X = [[100, 129, 120, 139, 133, 100, 143, 111, 132, 106, 120, 142, 113, 121], [112, 128, 118, 138, 133, 100, 138, 110, 132, 108, 121, 137, 108, 121]]
X[0,0]: 100
X[0,10]: 120
X[1,3]: 138
X[:, 9]: [106, 108]
X[:, 11]: [142, 137]
X[1,7]: 110
X[0,9]: 106
X[0,1]: 129
X[:, 6]: [143, 138]
X[1,0]: 112
X[:, 8]: [132, 132]
X[:, 3]: [139, 138]
X[0,13]: 121

B =
[[147 123 142 114]
 [143 118 157 148]
 [123 127 131 128]
 [143 119 153 155]]
Rows and columns are counted from 0.
(0, 0)	147
(1, 1)	118
(1, 0)	143
(2, 2)	131
(1, 3)	148
(2, 3)	128
(3, 3)	155
(0, 1)	123

M =
[[126 122 121 127 121 131 110 149 140 147 124 148 127 108]
 [134 109 123 119 128 121 139 145 118 145 105 108 110 132]]
M[0][0] = 126
M[1][4] = 128
M[1] = [134, 109, 123, 119, 128, 121, 139, 145, 118, 145, 105, 108, 110, 132]
M[1][2] = 123
M[1][1] = 109
M[:, 2] = [121, 123]
M[:, 7] = [149, 145]
M[0][12] = 127
M[:, 8] = [140, 118]

a =
[[111 121 121 132 130 141 133 121 115 133 108 116 124 119]
 [136 124 142 113 128 128 143 141 136 141 139 139 142 116]
 [137 114 117 106 130 152 118 115 143 117 142 108 129 131]
 [104 135 114 112 135 110 134 114 127 135 140 140 116 121]
 [128 140 128 145 139 116 106 128 138 106 122 132 140 112]
 [144 138 120 122 118 107 131 120 137 131 115 114 121 136]
 [117 125 145 138 124 125 138 145 144 140 123 120 117 126]
 [127 116 126 124 105 138 109 126 138 109 123 136 109 137]
 [134 146 133 111 116 104 113 133 115 113 132 123 117 133]]
Indices start at 0.
(0, 0) = 111
(1, 12) = 142
(4, 5) = 116
(7, 7) = 126
(7, 11) = 136
(0, 1) = 121
(5, 10) = 115
(8, 6) = 113
(8, 11) = 123
(0, 7) = 121
(2, 8) = 143
(6, 7) = 145
(0, 8) = 115
(2, 9) = 117
(0, 12) = 124
(4, 11) = 132
(2, 5) = 152
(6, 11) = 120
(5, 11) = 114
(3, 2) = 114
(1, 5) = 128
(6, 9) = 140
(1, 0) = 136
(7, 2) = 126
(3, 10) = 140
(0, 3) = 132
(1, 13) = 116
(2, 6) = 118
(6, 8) = 144
(6, 10) = 123
(2, 11) = 108
(2, 0) = 137
(0, 4) = 130

grid =
[[132 131 132 130 135 133 132 133 137 136 133 133 132 135 130]
 [133 128 131 120 136 132 135 140 141 137 123 139 137 144 121]
 [129 138 127 123 149 123 142 142 147 147 118 142 141 149 131]
 [130 129 131 121 133 129 137 139 134 136 125 133 141 135 125]
 [125 118 128 123 121 130 123 126 122 121 134 120 129 122 119]
 [135 127 132 135 125 130 123 121 123 120 130 129 124 126 128]
 [125 132 121 131 133 118 125 120 129 126 123 128 119 130 132]]
grid[0, -15] -> 132
grid[4, -11] -> 121
grid[-5, 5] -> 123
grid[-3, -3] -> 129
grid[6, -2] -> 130
grid[-3, 10] -> 134
grid[-2, 12] -> 124
grid[:, -10] -> [133, 132, 123, 129, 130, 130, 118]
grid[1, 1] -> 128
grid[2, 4] -> 149
grid[-6, 8] -> 141
grid[6, 4] -> 133
grid[-3, 13] -> 122
grid[:, 4] -> [135, 136, 149, 133, 121, 125, 133]
grid[5] -> [135, 127, 132, 135, 125, 130, 123, 121, 123, 120, 130, 129, 124, 126, 128]
grid[3, -7] -> 134
grid[6, -8] -> 120
grid[-6] -> [133, 128, 131, 120, 136, 132, 135, 140, 141, 137, 123, 139, 137, 144, 121]
grid[-5, 3] -> 123
grid[0, 13] -> 135
grid[-2, -11] -> 125
grid[-6, -10] -> 132
grid[:, 2] -> [132, 131, 127, 131, 128, 132, 121]
grid[-2, 1] -> 127
grid[0, 9] -> 136
grid[4, 0] -> 125
grid[2, 8] -> 147
grid[:, 1] -> [131, 128, 138, 129, 118, 127, 132]
grid[-4, -14] -> 129
grid[:, -6] -> [136, 137, 147, 136, 121, 120, 126]
grid[1, -6] -> 137
grid[:, -15] -> [132, 133, 129, 130, 125, 135, 125]
grid[-2, 6] -> 123
grid[4, 14] -> 119
grid[6, 14] -> 132
grid[-2, 11] -> 129
grid[3, -2] -> 135
grid[-7, -11] -> 135

arr =
[[130 132 132 131 116 141 133 140 141 124 130 139 126 117 120]
 [139 135 112 134 109 131 132 129 131 142 129 140 149 118  99]
 [129 123 147 125 135 134 132 132 145 139 140 130 111 120 115]
 [123 146 122 123 138 126 127 151 125 103 117 134 139 116 130]
 [134 128 128 132 135 118 124 134 129 125 132 125 138 116 130]
 [135 124 134 123 112 117 125 135 127 117 139 114 129 118 157]
 [133 124 146 131 130 127 127 124 139 138 137 119 117 132 118]
 [121 130 134 107 147 145 136 133 127 106 139 109 123 126 139]
 [127 123 128 100 116 111 130 132 134 112 132 122 102 117 158]
 [123 113 149 122 124 126 123 135 136 144 148 131 109 124 137]
 [116 124 125 112 131 127 116 137 129 114 134 123 118 131 143]
 [128 129 129 118 145 131 152 118 127 134 122 139 119 116 121]]
Rows and columns are counted from 0.
(0, 0): 130
(2, 14): 115
(10, 1): 124
(8, 10): 132
(1, 10): 129
(10, 8): 129
(2, 11): 130
(5, 12): 129
(8, 3): 100
(11, 0): 128
(4, 14): 130
(10, 13): 131
(1, 14): 99
(11, 13): 116
(9, 2): 149
(8, 7): 132
(6, 1): 124
(5, 1): 124
(3, 5): 126
(5, 11): 114
(3, 12): 139
(5, 5): 117
(1, 6): 132
(4, 9): 125
(5, 4): 112
(9, 14): 137
(3, 6): 127
(7, 2): 134
(7, 13): 126
(9, 12): 109
(8, 8): 134
(6, 11): 119
(8, 4): 116
(9, 3): 122
(1, 8): 131
(10, 4): 131

W =
[[126 136 116 138 146 140 114]
 [119 120 114 141 131 129 105]
 [137 131 138 135 112 123 132]
 [113 120 145 142 134 134 137]]
Indices start at 0.
(0, 0) => 126
(0, 1) => 136
(0, 6) => 114
(1, 6) => 105
(2, 6) => 132
(2, 1) => 131
(0, 4) => 146
(3, 5) => 134
(1, 5) => 129
(3, 2) => 145
